R: [ 84 168  89 139]
D: [ 89 166  95 135]
H: [106 156 109 128]
step -1: [ 89 166  95]	[ 88 165  94]
step +1: [95]	[96]
step -1: [106 156]	[105 155]
step +1: [ 84 168  89]	[ 85 169  90]
step +1: [84]	[85]
step +1: [109]	[110]

Y: [ 80  80 155  80 112 155 155 148 152 150  81  80  79  79  80 154 110  81
  79 155]
U: [ 91  86 164  87 108 163 164 151 156 159  87  87  88  89  87 161 124  87
  87 161]
K: [ 81  81 156  81 116 155 156 156 154 151  82  82  80  79  82 155 116  82
  81 157]
B: [ 80  80 155  80 112 155 155 148 152 150  81  80  79  79  80 154 110  81
  79 105]
step +1: [155]	[156]
step -1: [156 154 151  82]	[155 153 150  81]
step +1: [86]	[87]
step -1: [110]	[109]
step +1: [112 155 155]	[113 156 156]
step -1: [152 150  81  80]	[151 149  80  79]
step -1: [80]	[79]

purum: [154  97 161  87]
Meni: [107 118 148  82]
Bivi: [139 158 104 138]
dob: [158 143 102 155]
nodop: [127  93 158  91]
tikom: [113 126 144 142]
Lede: [157 116 154 168]
loro: [130 148 100 136]
rir: [121 117 154 163]
rel: [108  97 161  87]
sof: [108 118 149 158]
taluv: [108 160 161  87]
step -1: [118 148]	[117 147]
step +1: [130 148 100]	[131 149 101]
step -1: [116]	[115]
step +1: [118]	[119]
step -1: [158 104]	[157 103]
step +1: [108 160]	[109 161]

mis: [140 138 136 160 143 157 156 108 152 130  81 114 144 149 153 119 111 105
 111 160 109 110 114 161 161 137 150 152 105 117 147 141  95 139 110 161]
Dokov: [ 95 136 133 132 130 128 133 152 129 130 121 120  96 130 124 145 127 122
 171  77 129 123 119 130 127 133 110 135 151 126 127 103 140 129 121 129]
gil: [111 136 129 137 113 138 142 136 114 129 138 104 138 136 138 121 103  95
 123 128 106 101 100 142 109 132 120 135 127 106 134 126 134 132  98 110]
Veva: [139 140 137 146 141 143 139 153 148 128 102 120 114 135 141 154 112 112
 113  90 115 116 112 141 152 137 108 148 167 116 137 113 152 140 117 146]
nos: [141 133 129 135 129 138 131 155 140 128 103 129  95 130 136 148 125 120
 119  88 129 127 122 130 138 133 112 136 153 125 133 111 152 133 125 135]
git: [180 119 121 108 153 113 112 119 153 130 111 144 124 108 110 122 146 149
  83 156 142 147 144 111 146 125 131 117 115 144 112 154 128 115 145 143]
step +1: [145]	[146]
step +1: [152 133]	[153 134]

N: [145 138 111  99 159 106  95  95 143 100 133 113  87 139 164 103  93 115
  83 155 100  95 121 131]
L: [134 120 127 131 136 123 127 123 117 118 111 108 127 125 113 125 112 120
 110 129 114 124 121 126]
X: [120 108 130 126 112 136 101 100 142 125 118 125 120 110 110 120 116 121
 109 150 126 110 109 128]
V: [150 118 130 136 155 128 121 121 116 110 109 100 123 138 113 128  92 115
  97 147 105 116 124 133]
G: [137 154 109 111 156  96 151 152  99 111 138 116 117 152 159 122 125 126
 133  90 109 138 145 119]
step -1: [145]	[144]
step -1: [127]	[126]
step +1: [112]	[113]
step +1: [159]	[160]
step +1: [117]	[118]
step -1: [139]	[138]

delik: [125 129 124 126 133 126 126 128 143 135 122 126 132 134 124 123 139 121
 123 128 128 125 135 131]
lesu: [114 172 123 109 132 134 110 101 152 149  84 152 102 128 124 127 135 135
 100 118  99 122 124 141]
peze: [118 141 118 108 133 136 113 124 133 136 141 136 136 132 144 114 120 106
 131 133 136 117 129 122]
Zanug: [119 120 147 143 133 120 125 147 113 141 116 128 142 140 139 123 137 114
 132 132 134 130 124 123]
kese: [151 123 148 125 138 119 123 131 133 116 135 126 135 150 115 113 114 112
 141 126 142 159 130 118]
Rak: [133 145 138 120 119 119 125 119 112 123 140 129 129 123 141 128 126 140
 113 133 140 126 125 116]
nusu: [124 117 130 146 126 129 132 124 133 125 138 123 135 114 122 129 124 132
 139 132 141 134 131 132]
siv: [116 136 128 137 120 118 125 121 129 126 129 136 122 118 120 134 135 131
 117 133 123 122 129 128]
step -1: [135 126 135]	[134 125 134]
step +1: [118]	[119]
step +1: [140 113 133]	[141 114 134]
step -1: [141 136]	[140 135]

pebol: [138 155 127 140 120 134]
Gafeg: [107  89  96 103 135 112]
nit: [ 95 133 118 122 145 113]
Dutat: [100  88 133  99 127 101]
noka: [ 97  86  96 101 119 101]
vil: [108 125 118 118 133 114]
Kovo: [125 132 116 110  85 109]
reto: [107 105 111 112 123 110]
bife: [131 134 113 133 104 124]
step -1: [135]	[134]
step +1: [127 140 120]	[128 141 121]
step +1: [122]	[123]
step -1: [134]	[133]

tosev: [135 122 119 110 103 121 111 115 136]
Tuvu: [132 127 128 126 128 128 130 129 126]
vava: [145 125  96  83  82 116 102 106 121]
kila: [140 113 147 136 122 147 141 150 117]
nevi: [129 121 147 111 124 127 118 135 158]
zag: [135 116 138 125 124 136 135 138 131]
rezo: [138 117 131 122 123 136 138 138 126]
Vuf: [122 118 157 128 124 135 112 140 149]
sif: [145 113 144 134 122 147 138 151 113]
Nez: [144 115 146 139 128 152 142 151 112]
mogis: [113 149 116 168 158 122 155 121 100]
Tolo: [107 129 158 119 148 123 100 134 176]
step -1: [128 128 130]	[127 127 129]
step -1: [125  96  83  82]	[124  95  82  81]
step +1: [147]	[148]
step -1: [125  96  83]	[124  95  82]
step -1: [144]	[143]
step -1: [138]	[137]

sogos: [155 140 156 119 120 141 138 130 130 109 143 128 108 141 130 107 128 119]
tuz: [113 156 126 113 120 122 121 113 118 117 115 128 133 107 120 156 139 122]
tedo: [124 104 105 109 102 127 111 109 159  96 156 137 134 135 117 149 118 120]
pove: [157 141 119 125 138 131 125 164  99 112 128 134 118 103 148 126 138  92]
napip: [113 136 118 107 155 101 141 118 155 120 140 131  95 116 111 143 124 127]
mabo: [126 105 118 129 112 123 129 134 133 140 147 141 114 110 109 131 127 130]
Lan: [122 115 165 131 130 170 104 124 133 142 128 163 130 139 134 138 128 141]
firu: [125 122 116  94  96 114 141 137 143 109 146 110 111 126 129 134 127 122]
step +1: [157 141]	[158 142]
step -1: [96]	[95]
step -1: [109]	[108]
step +1: [125]	[126]

tafam: [100 131 121 148 108  96 132 130 125 115 152 107 128 106]
mer: [139 129 136 113 154 143 138 129 128  86 126 146 111 130]
rupoz: [129 108  84 132 123  98 152 104 118 125 136 129 122 153]
lifi: [131 143 111 140 116 145 155 107 158 136 105 113  99 102]
vobus: [141  96 104 140 120 129 127 117 111 149 131 136 146 177]
kuf: [151 131 117 151 160 125 115 130 110  80 128 121 139 143]
dav: [163 149 148 146 114 100 122 139 104 133 119  91 154 137]
step -1: [104]	[103]
step +1: [152 104 118]	[153 105 119]
step -1: [132 130 125]	[131 129 124]
step -1: [131 117 151 160]	[130 116 150 159]
step +1: [133 119  91]	[134 120  92]

vevom: [152 162 142 138 132  95 140 120  98]
Sevo: [150  94 103 101  77 135 129 183 104]
zol: [148 159 139 152 153  89 148 104 120]
Pek: [154 110 110 120 104 113 137 161 114]
step +1: [101]	[102]
step -1: [142 138 132]	[141 137 131]
step -1: [159 139 152]	[158 138 151]
step -1: [162 142 138]	[161 141 137]
step +1: [113 137 161]	[114 138 162]

bipe: [106 108 106 106 141 170 107 104 118 112 161 119 111]
nibip: [143 126 134 126 138 110 134 156 128 144 109 128 135]
lezu: [134 129 138 136 108 119 130 123 105 120 147 130 117]
Vedag: [152 124 124 114 117 135 139 141 120 127 117 120 128]
Bozus: [146 129 146 120 108 105 127 138 124 133 111 130 128]
rezok: [115 107 117 107 117 150 106 104 108 111 147 122 109]
step +1: [133 111]	[134 112]
step +1: [124]	[125]
step -1: [109]	[108]

tibas: [172 150 151 125 143 155 142 137  92 128 107 137 146 161 153 117  89 136]
mekes: [135 152 117 128 136 143 141 114 177 155 137  96 133 121 115 141 131 102]
lupu: [ 93 106 118 131 105  96 111 124 143 119 149 142 123  91 106 114 165 127]
zonuz: [154 153 137 126 146 154 143 138 155 142 115 138 140 119 146 120 172 114]
sefop: [154 153 137 126 146 154 143 138 155 142 115 138 140 119 146 120 101 129]
step -1: [136 143 141]	[135 142 140]
step +1: [89]	[90]
step +1: [111 124 143]	[112 125 144]

pulud: [116 130 130 135 153 142 137 121 127 135 121 142 133 132 125 114 122 126
 103 130 132 109 163 112 142 126 120 126 113 138 124 135 128 127 119 117]
Ven: [146 129 124 120  90 107 115 138 131 117 139 108 118 125 133 147 139 130
 164 124 122 156  80 151 110 129 139 135 153 114 135 116 129 127 142 145]
kib: [128  98 143 109 148 136 135 133 119 131 117 124 144 105 128 138 108 134
 131 140 130 123 106 126 112 147 130  99 104 132 119 147 120 151 124 119]
lida: [141 126 126 121 102 114 119 135 129 121 135 114 122 124 131 142 134 130
 154 126 124 147  92 144 114 130 136 131 144 118 132 121 128 129 137 140]
Kaz: [113 130 130 136 159 145 139 119 127 137 119 145 135 132 124 111 120 126
  97 130 133 105 170 109 145 126 119 125 109 140 123 137 128 127 117 114]
bagu: [129  99 142 109 146 135 134 133 120 130 118 123 143 106 128 139 110 134
 133 139 130 124 104 127 112 147 131 100 106 131 119 146 121 150 125 120]
dad: [112 135 128 140 158 145 138 118 128 137 120 147 133 136 124 109 123 125
  94 129 133 104 177 108 149 123 118 129 111 140 124 134 129 123 117 115]
tonon: [141 130 124 123  98 112 118 135 130 120 137 113 120 127 132 141 138 129
 155 124 123 149  93 145 115 127 136 135 148 117 134 118 129 126 138 142]
Sipaz: [128  95 144 108 151 137 136 133 118 131 116 124 146 103 127 139 107 135
 131 141 130 122 105 125 111 149 130  96 101 133 118 149 120 152 123 118]
nam: [128 160 113 148 106 119 120 123 137 125 140 133 111 152 128 117 149 121
 125 115 126 134 150 131 144 108 126 159 154 124 138 108 136 104 132 138]
step +1: [154 124]	[155 125]
step -1: [137 128 127]	[136 127 126]
step -1: [125]	[124]
step +1: [133 105]	[134 106]

gan: [155 165  95 113 112 161 132 136 114 153 125  94 124 103 182 146 106 134]
Dap: [122 113 142 133 125 116 125 134 136 122 119 140 134 141 108 116 132 101]
kozav: [122 101 107 124 109  95 112 115 130 117 132 123 143 120  98 135 128 128]
torur: [125 111 152 132 134 109 127 112 135 123 130 144 145 132 103 132 132 122]
Vovuf: [133 153 134 136 159 163 151 138 131 141 119 148 117 144 171 117 131 117]
Lig: [139 146 104 120 123 141 127 122 117 135 140 103 120 108 152 147 121 162]
Runob: [122 101 137 124 109  95 112 115 130 117 132 123 143 120  85 135 128 128]
step +1: [115 130]	[116 131]
step -1: [152 132 134 109]	[151 131 133 108]

poti: [144 100 136 144 156  89 130 156  92 159 153 110 157 127 108 137 155 144
 156 114 140 138 134 145 145 144  97 158 113 124 130]
Mopa: [118 132  93 118 123 145 128 134 130 120 135 139 107 100  97 125 125 118
 124 139 114 122 133 118 109 121 140 128 117  92 126]
sazer: [139 157 174 138  86  95 118 126 148 166  78 102 161 174 179 101  81 136
  73 116 139 130 117 124 123 110 124  91 137 171 116]
tosa: [118 128 119 119 136 163 127  98 132  90 153 139 106 122 128 127 132 120
 133 138 112 117 117 119 121 123 129 146 147 131 123]
step +1: [179 101]	[180 102]
step -1: [139 106 122 128]	[138 105 121 127]
step -1: [156]	[155]
step +1: [117 117 119 121]	[118 118 120 122]
step +1: [137 155 144 156]	[138 156 145 157]
step +1: [122]	[123]

lil: [163 129 140 123 120 129 108 107 130]
fafu: [163 129 140 123 120 129 108 103 131]
mogir: [161 122 138 126 117 119 103 108 127]
Zal: [160 118 141 118 123 127 104 107 125]
garab: [161 122 140 126 117 119 103 108 127]
zeser: [169 126 134 123 126 125  93 112 132]
step -1: [117]	[116]
step -1: [161 122 140]	[160 121 139]
step -1: [161 122 138]	[160 121 137]
step -1: [140 126]	[139 125]

muni: [151 138 128 160 131 127 166  99]
fel: [124 158 101  99 132 106 116 155]
pumiv: [123 119 137 152 141 135 124 124]
tep: [102 107 153 152 155 130 109 117]
mukit: [120 130 118 131 134 139 104 158]
tadog: [133 160 109 113 135  96 141 127]
Sav: [144  99 146 108  86 149 148 104]
Mibos: [140 137 131 161 141 123 155 103]
kod: [131 155 112 115 135 101 137 130]
step +1: [107]	[108]
step -1: [132 106]	[131 105]
step +1: [109 113 135]	[110 114 136]
step +1: [113]	[114]

Pibi: [122 155 160 149 121 125 144 156 143 134 104 130 141 145 136 148 142 117
 143 137 120  97  98]
fepum: [161 101 135 128 132 122 126 131 130 118 110 123 132  93 129 167 113 174
 126 113 133 108  93]
buruk: [149 153  86  94 103 124 104  95 102 144 116 106 114 160 104 103 147 123
 121 143 120 123 130]
ditof: [124  90 166 150 146 128 144 152 144  94 114 138 175  90 142 168  88 142
 175 108 135 105  91]
mul: [112 131 125 134 116 124 130 133 130 136 156 136 127 133 124 114 135 117
 127 126 145 155 162]
step -1: [ 94 114]	[ 93 113]
step -1: [116 106 114]	[115 105 113]
step +1: [143 134 104]	[144 135 105]
step -1: [123]	[122]
step -1: [117 127]	[116 126]

Guviv: [123 125 122 163 127 128 129 120 115 149 128 129 125 127 120 130 120 141
 133 128 146 133 140 143 123 128 133 128 150]
Fab: [132 133 137  89 126 119 127 135 140 101 129 128 131 121 120 130 120 141
 133 133 146 133 140 143 123 126 133 128 150]
Kige: [132 133 137  89 126 119 127 135 140 101 129 128 131 121 130 120 134 113
 126 127 115 116 113 113 129 126 129 129 107]
step +1: [133 128]	[134 129]
step +1: [101]	[102]
step +1: [135 140 101]	[136 141 102]
step -1: [135]	[134]
step -1: [128]	[127]
step +1: [140 143]	[141 144]

fani: [117 121 130 141 109 133 147 113 142 139]
supim: [105 144 145 153  87 141 151  97 143 149]
nila: [125 151 139 130 111 132 132 121 134 126]
zolav: [129 135 131 134 137 127 119 130 113 137]
sugu: [154 138 122 100 154 115 105 158 121 100]
Ganof: [153 125 109  99 163 107  99 157 121 104]
Loz: [135 134 130 132 148 126 113 137 106 135]
Sog: [125 151 142 132 111 134 133 121 131 129]
step +1: [137]	[138]
step +1: [135]	[136]
step +1: [151 139 130]	[152 140 131]
step +1: [141 109 133]	[142 110 134]
step -1: [130 141 109 133]	[129 140 108 132]

Peva: [137 117 142 127 125]
lumi: [ 87 111 105  84 108]
neri: [131 122 144 129 125]
Lemop: [137 112 144 132 127]
zitu: [ 87 124  91  99 115]
step -1: [137 117 142 127]	[136 116 141 126]
step +1: [112 144 132]	[113 145 133]
step -1: [137 117 142]	[136 116 141]
step +1: [ 87 124]	[ 88 125]
step -1: [87]	[86]

fum: [133  99 137 141 107 134 143 162 133  89 147 126 137 102 140 102 126 109
 132 119 132 118 181 130 134 146 152 139 120 106 106 103 153  99 143 150
 105 139 111  92 103 118 118 103 136 160 125 145 142 141 116 146 120 128
 120]
moduz: [115 123 129 138 114 129 130 126 158 129 141 135 148 126 137 139 132 122
 149 144 107 107 126 143 124 115 133 137 104 138 104 140 133 117 113 126
 109 149 120 109 133 133 130 156 117 122 118 117 128 145 114 128 155 112
 120]
Tadid: [134 126 141  92 118 126 122 149 159 162 161 135 148 122 140 132 134 161
 110 118 129 118 145 121 125 122 142 111 112 153 130 144 157 126 104 146
  89 153 155 116 102 123 113 168 122 103 138 109 138 142 124 110 123 108
 131]
fami: [109 117 150  95 122 131  90 132 125 118 130 127 124 126 116  78 126  82
 155 115 129 144 131 112 128 116 130 136  90 129 113 139 123 110 143 112
 121 135 128 141  94 144 134 132 149 115 119 117 112 137 121 124 128 131
 117]
vufi: [125 111 159 140 102 137 157 135 154 111 140 146 152 102 152 139 132 134
 139 160 115  89 148 143 114 110 138 113 104 143 102 138 124 103 128 129
 110 150 106 104 125 118 128 139 121 159 125 151 137 156 126 126 142  93
 124]
step +1: [109]	[110]
step +1: [150 105 139 111]	[151 106 140 112]

Vuz: [124 121 111 134 108 112 136 134 122 145 114 131 135 118 125 124 144 128
 115 141 132 123 175 125 149 125 138 129 126 125 141 120 125 138 122 127
 122 129 104 107 128 145 123 109 121 134 118 125 142 119 131 109  96 134]
nuni: [122 121 120 148 119 131 133 141 138 141 122 125 147 130 126 134 134 131
 120 127 134 119 149 139 132 133 139 133 129 147 122 113 133 127 119 114
 134 111  89 112 127 129 108 116 122 127 116 126 135 125 130 102 115 133]
dumod: [123 121 108 133 119 112 132 141 122 142 118 128 135 119 129 125 145 128
 114 141 134 123 176 132 154 125 134 136 133 126 141 113 124 131 127 126
 126 130 103 106 130 145 113 113 123 132 119 135 144 127 134 109  96 130]
step +1: [134 108 112]	[135 109 113]
step -1: [118 125 142]	[117 124 141]
step +1: [108 112 136]	[109 113 137]
step +1: [149]	[150]
step -1: [111 134 108 112]	[110 133 107 111]

vog: [139 138 123 124 129 120 122 129 127 124 126 127 124 126]
Fubu: [158 155 140 143 144 133 113 144 138 131 144 147 140 103]
gite: [123 119 137 141 137 137 122 143 139 141 139 138 138 123]
gos: [104  91 159 171 146 165 124 156 153 159 154 148 158  96]
semap: [136 135 129 134 129 135 127 129 127 124 128 129 127 113]
volu: [122  99 147 155 143 131 107 148 146 149 144 139 148  82]
step -1: [138]	[137]
step -1: [143 144]	[142 143]
step +1: [119]	[120]
step +1: [91]	[92]
step +1: [148 146 149 144]	[149 147 150 145]

mipi: [140 137 150  82 152 116 120 143 128 129  82]
Zedo: [112 108 112 140 132 117 100 115 134 145 131]
govu: [129 132 125 133  87 143 165 124  90 150 135]
bup: [126 126 129 141 146 125 126 126 149  97 142]
Purem: [137 136 137 145 116 128 109 135 106 146 137]
Buro: [140 147 136 102 129 142 174 131 119  99 125]
diso: [115 117 114 132 141 123 141 116 149 110 140]
nim: [152 146 153  97 166 110 112 147 133 121 103]
ran: [145 150 140 128 123 136 138 140 119 101 129]
step +1: [116 128 109 135]	[117 129 110 136]
step +1: [149 110]	[150 111]
step -1: [131 119  99]	[130 118  98]

